Here is a tiny trained network, its code and every weight. The questions are about switching its units off for an input and a class, where a switched-off unit gives its printed mean instead of its output.

import numpy as np


def w(rows, s, z=0):
    codes = np.array(rows[::2]) - 128.0
    scale = np.full(codes.shape[1], s)
    scale[-1] = z or s
    return codes * scale


def norm(h):
    return h / np.sqrt((h * h).mean(-1, keepdims=True) + 1e-5)


def f(y):
    return y / 2 * (1 + np.tanh(0.7978845608 * (y + 0.044715 * y**3)))


def log_softmax(a):
    a = a - a.max(-1, keepdims=True)
    return a - np.log(np.exp(a).sum(-1, keepdims=True))


def net(x, mask):
    res = np.array(x, float).reshape(1, 6) / 4 @ E
    u = 0
    for l in range(4):
        y = f(norm(res) @ A[l][:, :-1].T + A[l][:, -1])
        res = res + np.where(mask[u : u + 10], y, B[l][:, -1]) @ B[l][:, :-1]
        u += 10
    return log_softmax(norm(res)[-1] @ U[:, :-1].T + U[:, -1])


A, B = {}, {}
E = w([
[130,130,127,128,128,127,129,126],'x0',
[131,144,142,212,72,196,163,164],'x1',
[174,197,48,139,123,63,193,155],'x2',
[125,148,6,105,107,197,79,115],'x3',
[106,107,96,224,255,150,120,129],'x4',
[117,155,143,140,134,109,50,199],'x5',
],0.00061)
A[0] = w([
[180,99,118,151,174,162,100,115,61],'0.n0',
[63,72,200,145,121,174,68,50,131],'0.n1',
[158,134,103,37,204,110,84,89,147],'0.n2',
[101,174,156,158,118,88,25,254,146],'0.n3',
[65,122,109,161,161,132,135,101,39],'0.n4',
[106,156,192,79,98,165,124,107,177],'0.n5',
[112,104,158,93,128,180,133,117,186],'0.n6',
[106,184,84,152,60,176,98,104,138],'0.n7',
[208,137,48,163,131,77,213,150,198],'0.n8',
[110,95,197,145,105,167,32,50,1],'0.n9',
],0.0018,0.00072)
B[0] = w([
[132,72,75,142,107,65,126,164,96],'0.n0',
[80,184,51,71,171,145,180,227,186],'0.n1',
[101,114,191,137,140,157,105,92,209],'0.n2',
[190,194,200,62,187,204,131,87,228],'0.n3',
[235,113,133,143,179,100,153,144,84],'0.n4',
[121,79,73,180,132,144,120,193,185],'0.n5',
[114,122,95,141,141,110,101,171,170],'0.n6',
[117,125,149,159,146,108,102,85,161],'0.n7',
[52,137,135,84,175,175,91,159,254],'0.n8',
[58,57,114,110,125,115,253,216,107],'0.n9',
],0.0015,0.0006)
A[1] = w([
[183,208,120,134,151,84,153,125,64],'1.n0',
[126,159,156,54,45,147,146,100,119],'1.n1',
[144,67,99,115,118,150,255,40,154],'1.n2',
[124,190,101,101,140,121,129,126,255],'1.n3',
[127,144,115,163,176,138,130,110,44],'1.n4',
[116,143,134,165,207,151,91,107,229],'1.n5',
[131,161,136,209,67,179,149,192,89],'1.n6',
[188,197,76,133,131,71,163,144,106],'1.n7',
[145,107,218,152,135,57,200,145,51],'1.n8',
[134,140,111,213,73,156,150,160,121],'1.n9',
],0.0026,0.00058)
B[1] = w([
[75,65,127,95,148,204,111,151,160],'1.n0',
[208,50,94,200,189,95,151,194,241],'1.n1',
[156,218,207,127,195,165,26,233,194],'1.n2',
[82,67,209,196,142,179,196,115,232],'1.n3',
[156,77,108,117,79,79,146,168,127],'1.n4',
[179,94,140,162,115,117,185,126,254],'1.n5',
[132,83,169,61,158,144,211,42,188],'1.n6',
[4,30,181,102,115,155,122,229,162],'1.n7',
[61,145,97,192,53,125,2,71,174],'1.n8',
[125,101,188,79,145,88,139,29,147],'1.n9',
],0.0017,0.00075)
A[2] = w([
[122,165,45,140,78,173,85,83,170],'2.n0',
[180,206,156,118,146,208,123,175,160],'2.n1',
[66,27,143,128,150,182,121,172,152],'2.n2',
[169,129,44,100,145,185,161,110,180],'2.n3',
[110,109,72,56,188,4,49,104,192],'2.n4',
[116,191,124,141,109,114,148,131,2],'2.n5',
[172,133,145,87,47,109,128,148,17],'2.n6',
[142,153,196,137,115,109,151,149,164],'2.n7',
[120,78,218,168,124,74,143,143,186],'2.n8',
[162,84,116,192,167,149,139,111,186],'2.n9',
],0.0022,0.00062)
B[2] = w([
[53,104,147,218,130,57,98,75,95],'2.n0',
[128,185,132,80,198,91,84,104,210],'2.n1',
[61,165,70,62,82,81,178,193,254],'2.n2',
[75,154,201,149,64,76,59,124,183],'2.n3',
[141,116,207,158,66,221,207,60,226],'2.n4',
[100,74,87,116,146,234,105,177,60],'2.n5',
[170,42,97,189,164,165,99,195,100],'2.n6',
[109,159,91,131,155,151,84,17,185],'2.n7',
[96,127,3,104,103,127,83,113,243],'2.n8',
[171,118,121,91,121,70,137,128,199],'2.n9',
],0.0017,0.00087)
A[3] = w([
[146,112,95,135,205,124,160,111,152],'3.n0',
[105,66,85,107,121,182,206,92,122],'3.n1',
[240,59,108,80,37,132,103,180,136],'3.n2',
[86,44,187,176,190,80,69,104,167],'3.n3',
[139,109,138,225,188,178,209,107,141],'3.n4',
[84,64,140,55,171,202,85,221,60],'3.n5',
[152,142,186,107,117,110,85,140,2],'3.n6',
[142,249,203,83,193,144,60,128,131],'3.n7',
[43,97,169,114,55,28,19,115,166],'3.n8',
[151,108,56,169,218,22,204,121,168],'3.n9',
],0.0015,0.00081)
B[3] = w([
[210,98,186,119,101,178,120,185,151],'3.n0',
[142,149,194,89,125,96,107,137,147],'3.n1',
[204,2,94,205,237,116,167,188,142],'3.n2',
[118,121,51,148,4,152,143,162,160],'3.n3',
[144,63,181,70,105,211,67,183,124],'3.n4',
[110,222,131,142,157,153,232,212,140],'3.n5',
[80,119,113,144,166,219,145,90,77],'3.n6',
[249,158,94,180,185,152,104,120,254],'3.n7',
[132,144,55,199,138,85,138,104,221],'3.n8',
[195,56,70,171,112,106,144,169,182],'3.n9',
],0.0015,0.00065)
U = w([
[51,138,60,219,51,81,42,54,134],'0',
[210,2,92,161,141,119,157,232,141],'1',
[6,180,128,40,129,122,207,226,71],'2',
[206,227,148,128,224,196,60,122,71],'3',
[140,86,246,59,74,204,158,26,51],'4',
[142,149,112,112,125,75,141,115,251],'5',
],0.0057,0.002)

Each question gives the input, the list of numbers given to net, and the class t.
The units are the neurons (one row each of A and B). Each row of codes is followed by its name. A weight is (code - 128) times the scale printed after its matrix; where a second scale follows, it is the last column's (A, B and U).
mask holds one flag per neuron, layer by layer. A switched-off neuron (its flag False) gives its mean, the last column of its row in B, instead of its output. The means were averaged over made-up inputs and are rounded, as every weight is.
A unit's drop is (log p(t) with every unit on - log p(t) with that unit switched off) / (log p(t) with every unit on - log p(t) with every unit switched off).
The circuit of an input: a set's keep is (log p(t) with only the set's units on - log p(t) with every unit switched off) / (log p(t) with every unit on - log p(t) with every unit switched off). Starting from the 12 units with the biggest drops (on a tie, the unit counted first), units are removed one at a time, each time the one whose removal leaves the highest keep (on an exact tie, the one counted first), for as long as the keep stays at least 0.8.
units of the circuit, in order: the units of the circuit, biggest drop first
most important unit: the unit with the biggest drop
top k neurons: the k neurons with the biggest drops, biggest first
k most important neurons of layer l: the k neurons of layer l with the biggest drops, biggest first
input [4,4,0,-2,-2,6], class 3: top 4 neurons => 0.n3; 2.n4; 3.n7; 2.n1
input [3,-3,-2,0,8,-6], class 1: top 2 neurons => 0.n3; 3.n9
input [4,7,-7,-4,4,0], class 2: units of the circuit, in order => 0.n1; 2.n2
input [-4,-3,1,4,-8,4], class 1: units of the circuit, in order => 1.n1; 3.n2
input [-2,7,-8,-1,-4,-7], class 2: units of the circuit, in order => 0.n1; 2.n4; 2.n2
input [2,3,-8,-3,5,-2], class 2: most important unit => 0.n1
input [1,4,6,-8,5,2], class 0: top 3 neurons => 1.n8; 0.n1; 1.n1
input [-5,8,7,-3,-6,7], class 4: units of the circuit, in order => 1.n6; 1.n9
input [-5,3,0,-5,5,-1], class 0: units of the circuit, in order => 1.n8; 2.n8
input [-1,-1,-3,-6,-3,8], class 3: units of the circuit, in order => 0.n3; 1.n7; 3.n7
input [-3,-4,-8,-1,-2,-2], class 2: top 2 neurons => 0.n9; 0.n1
input [8,8,4,2,5,-7], class 4: top 4 neurons => 1.n6; 1.n9; 1.n1; 0.n3
input [6,-3,8,-5,5,0], class 2: top 4 neurons => 1.n7; 1.n0; 1.n1; 0.n8
input [-3,-3,0,-3,-5,-5], class 1: units of the circuit, in order => 1.n1
input [5,2,-8,-4,4,-8], class 2: 3 most important neurons of layer 0 => 0.n1; 0.n9; 0.n3
input [1,5,0,5,0,-6], class 3: top 4 neurons => 1.n2; 1.n8; 3.n7; 2.n4
input [-6,0,2,-8,-8,7], class 0: units of the circuit, in order => 1.n8; 2.n8; 3.n8
input [-8,0,-2,1,6,-8], class 3: top 2 neurons => 1.n2; 1.n1
input [7,-7,-4,-7,-5,2], class 0: 2 most important neurons of layer 1 => 1.n8; 1.n6
input [5,4,7,-8,0,-2], class 0: units of the circuit, in order => 1.n8
input [-4,7,0,1,5,5], class 4: 4 most important neurons of layer 1 => 1.n6; 1.n2; 1.n1; 1.n9
input [-1,-3,-5,-1,5,-7], class 3: top 3 neurons => 1.n2; 1.n7; 1.n1
input [0,-2,4,7,8,-5], class 1: top 3 neurons => 3.n9; 1.n8; 1.n5
input [4,-8,-6,-3,-8,5], class 1: 3 most important neurons of layer 1 => 1.n1; 1.n9; 1.n6
input [-4,-8,-4,-2,2,2], class 4: top 2 neurons => 2.n4; 1.n7
